Below are the code and all the weights of a small trained network. Each question names an input and a target symbol and asks about switching units off, where a switched-off unit gives its printed mean instead of its output.

import numpy as np


def w(rows, s, z=0):
    codes = np.array(rows[::2]) - 128.0
    scale = np.full(codes.shape[1], s)
    scale[-1] = z or s
    return codes * scale


def f(y):
    return np.maximum(y, 0)


def softmax(a):
    e = np.exp(a - a.max(-1, keepdims=True))
    return e / e.sum(-1, keepdims=True)


def log_softmax(a):
    a = a - a.max(-1, keepdims=True)
    return a - np.log(np.exp(a).sum(-1, keepdims=True))


def net(x, mask):
    ids = ['ΓΘΞΦαεζτψω'.index(c) for c in x.split()]
    T = len(ids)
    res = E[ids] + P[:T]
    u = 0
    for l in range(2):
        r = res
        for j in range(2):
            rows = slice(4 * j, 4 * j + 4)
            q, k, v = (r @ M[l][rows].T for M in (Q, K, V))
            z = softmax(np.where(np.tri(T) > 0, q @ k.T / 4**0.5, -1e9)) @ v
            o = O[l][rows]
            res = res + np.where(mask[u + j], z, o[:, -1]) @ o[:, :-1]
        u += 2
        y = f(res @ A[l][:, :-1].T + A[l][:, -1])
        res = res + np.where(mask[u : u + 8], y, B[l][:, -1]) @ B[l][:, :-1]
        u += 8
    return log_softmax(res[-1] @ U[:, :-1].T + U[:, -1])


Q, K, V, O, A, B = {}, {}, {}, {}, {}, {}
E = w([
[53,196,108],'Γ',
[134,237,36],'Θ',
[142,57,113],'Ξ',
[113,152,111],'Φ',
[165,4,92],'α',
[24,168,139],'ε',
[179,188,231],'ζ',
[106,108,123],'τ',
[99,211,82],'ψ',
[254,96,206],'ω',
],0.017)
P = w([
[130,195,78],'0',
[114,102,244],'1',
[181,222,124],'2',
[62,62,184],'3',
[180,254,122],'4',
[15,87,146],'5',
[219,239,136],'6',
[13,70,136],'7',
[209,246,148],'8',
[14,51,136],'9',
],0.0066)
Q[0] = w([
[189,201,165],'0.h0',
[126,149,180],'0.h0',
[86,118,126],'0.h0',
[117,4,110],'0.h0',
[157,75,102],'0.h1',
[124,119,141],'0.h1',
[75,144,149],'0.h1',
[155,129,144],'0.h1',
],0.014)
K[0] = w([
[121,255,178],'0.h0',
[77,187,108],'0.h0',
[98,116,95],'0.h0',
[103,91,97],'0.h0',
[88,84,146],'0.h1',
[157,174,191],'0.h1',
[144,45,131],'0.h1',
[212,149,43],'0.h1',
],0.012)
V[0] = w([
[166,8,71],'0.h0',
[86,159,130],'0.h0',
[113,66,110],'0.h0',
[182,112,118],'0.h0',
[183,153,135],'0.h1',
[65,164,221],'0.h1',
[32,131,114],'0.h1',
[177,109,128],'0.h1',
],0.011)
O[0] = w([
[130,181,53,2],'0.h0',
[187,131,122,175],'0.h0',
[84,109,254,83],'0.h0',
[97,111,159,86],'0.h0',
[180,176,188,137],'0.h1',
[97,128,106,249],'0.h1',
[87,145,151,168],'0.h1',
[100,83,140,82],'0.h1',
],0.0086,0.0025)
A[0] = w([
[138,63,184,100],'0.n0',
[177,34,50,120],'0.n1',
[83,25,190,200],'0.n2',
[54,230,68,23],'0.n3',
[46,173,189,156],'0.n4',
[74,183,254,1],'0.n5',
[84,174,34,148],'0.n6',
[139,25,159,209],'0.n7',
],0.0094,0.0041)
B[0] = w([
[147,57,134,171],'0.n0',
[75,137,70,170],'0.n1',
[105,251,255,219],'0.n2',
[101,131,203,240],'0.n3',
[239,108,176,254],'0.n4',
[123,166,138,200],'0.n5',
[79,73,162,244],'0.n6',
[63,90,168,203],'0.n7',
],0.0084,0.0063)
Q[1] = w([
[200,144,41],'1.h0',
[124,195,58],'1.h0',
[57,205,171],'1.h0',
[18,111,117],'1.h0',
[145,181,82],'1.h1',
[133,255,11],'1.h1',
[99,180,103],'1.h1',
[208,189,2],'1.h1',
],0.0078)
K[1] = w([
[112,251,203],'1.h0',
[147,221,49],'1.h0',
[174,2,164],'1.h0',
[115,87,193],'1.h0',
[83,243,141],'1.h1',
[146,183,31],'1.h1',
[86,244,209],'1.h1',
[139,103,217],'1.h1',
],0.0088)
V[1] = w([
[70,118,186],'1.h0',
[93,165,85],'1.h0',
[106,234,116],'1.h0',
[86,60,89],'1.h0',
[137,2,220],'1.h1',
[46,109,200],'1.h1',
[121,144,89],'1.h1',
[93,133,147],'1.h1',
],0.012)
O[1] = w([
[66,235,84,221],'1.h0',
[208,253,81,50],'1.h0',
[47,235,234,76],'1.h0',
[165,190,76,89],'1.h0',
[24,157,60,247],'1.h1',
[102,97,74,241],'1.h1',
[124,141,171,82],'1.h1',
[109,72,102,161],'1.h1',
],0.0068,0.012)
A[1] = w([
[96,197,108,142],'1.n0',
[113,63,77,114],'1.n1',
[109,123,109,222],'1.n2',
[149,119,162,28],'1.n3',
[165,80,65,157],'1.n4',
[190,89,151,238],'1.n5',
[21,128,172,255],'1.n6',
[147,139,9,151],'1.n7',
],0.012,0.0038)
B[1] = w([
[175,254,72,161],'1.n0',
[106,175,236,174],'1.n1',
[195,83,102,160],'1.n2',
[101,136,137,130],'1.n3',
[232,178,52,140],'1.n4',
[221,14,32,133],'1.n5',
[103,67,97,253],'1.n6',
[240,198,206,146],'1.n7',
],0.006,0.03)
U = w([
[83,111,95,29],'Γ',
[108,122,227,122],'Θ',
[151,96,80,253],'Ξ',
[88,127,164,66],'Φ',
[178,129,55,231],'α',
[79,116,42,129],'ε',
[110,2,143,121],'ζ',
[100,110,127,57],'τ',
[36,198,255,21],'ψ',
[167,37,56,252],'ω',
],0.0091,0.0038)

Each question gives the input, a string of symbols that net reads in full, and the target symbol t.
The units are the heads (4 rows each of Q, K, V and O) and the neurons (one row each of A and B). Each row of codes is followed by its name. A weight is (code - 128) times the scale printed after its matrix; where a second scale follows, it is the last column's (O, A, B and U).
mask holds one flag per unit, layer by layer, with each layer's heads first. A switched-off unit (its flag False) gives its mean, the last column of its rows in O or B, instead of its output. The means were averaged over made-up inputs and are rounded, as every weight is.
A unit's drop is (log p(t) with every unit on - log p(t) with that unit switched off) / (log p(t) with every unit on - log p(t) with every unit switched off).
The circuit of an input: a set's keep is (log p(t) with only the set's units on - log p(t) with every unit switched off) / (log p(t) with every unit on - log p(t) with every unit switched off). Starting from the 12 units with the biggest drops (on a tie, the unit counted first), units are removed one at a time, each time the one whose removal leaves the highest keep (on an exact tie, the one counted first), for as long as the keep stays at least 0.8.
units of the circuit, in order: the units of the circuit, biggest drop first
top k neurons: the k neurons with the biggest drops, biggest first
top k neurons in layer l: the k neurons of layer l with the biggest drops, biggest first
heads that matter: for each layer, one digit per head in row order, 1 if its drop is at least 0.15 and else 0, layers parted by /
input ε α Ξ, target ε: units of the circuit, in order => [1.h0, 0.h0]
input ε ε ε, target ε: top 2 neurons => [1.n1, 1.n6]
input ε ζ ε ω ζ, target ε: heads that matter => 10 / 11
input ω α ε ε ε Θ, target ζ: units of the circuit, in order => [0.n2, 0.h1, 1.h0, 0.n3]
input Ξ ω ε Γ τ ε Θ ψ, target ζ: units of the circuit, in order => [0.h1, 1.h0]
input ε ω α α ψ, target α: heads that matter => 11 / 10
input ε ω ω, target ε: units of the circuit, in order => [1.h1]
input ε ε α ε ε ε Ξ ε, target ψ: units of the circuit, in order => [0.n3, 0.h0]
input ψ ε ψ ψ α ω ζ ε τ ψ, target ζ: units of the circuit, in order => [0.h0, 1.h0]
input α ε ω, target α: top 3 neurons => [0.n4, 0.n1, 0.n7]
input α ω τ, target α: top 3 neurons in layer 0 => [0.n7, 0.n3, 0.n2]
input Γ ε ε Ξ ε ε τ, target ε: units of the circuit, in order => [1.h0, 0.h1]
input ε ζ ω Γ ε Φ ψ ε ε ζ, target ζ: heads that matter => 00 / 10
input α Ξ α ψ ω, target α: units of the circuit, in order => [1.h0, 1.n6, 0.n1]
input α α τ, target α: units of the circuit, in order => [1.h0, 0.n7, 1.n7, 0.n1]
input ω ε α ε Γ Θ, target ζ: top 2 neurons => [0.n6, 0.n3]
input α ψ α ε Γ, target α: top 3 neurons => [1.n1, 0.n4, 1.n6]
input ε Γ ζ Γ ψ τ τ ψ ω ε, target ζ: heads that matter => 00 / 10
input ε Ξ ω, target ε: heads that matter => 01 / 11
input ζ Ξ ε ψ ε Γ α ε ε ε, target ψ: units of the circuit, in order => [0.n2]
input ψ Γ ψ, target ψ: units of the circuit, in order => [1.h0]
input α ε ζ Γ α α ε, target α: top 2 neurons => [0.n6, 1.n1]
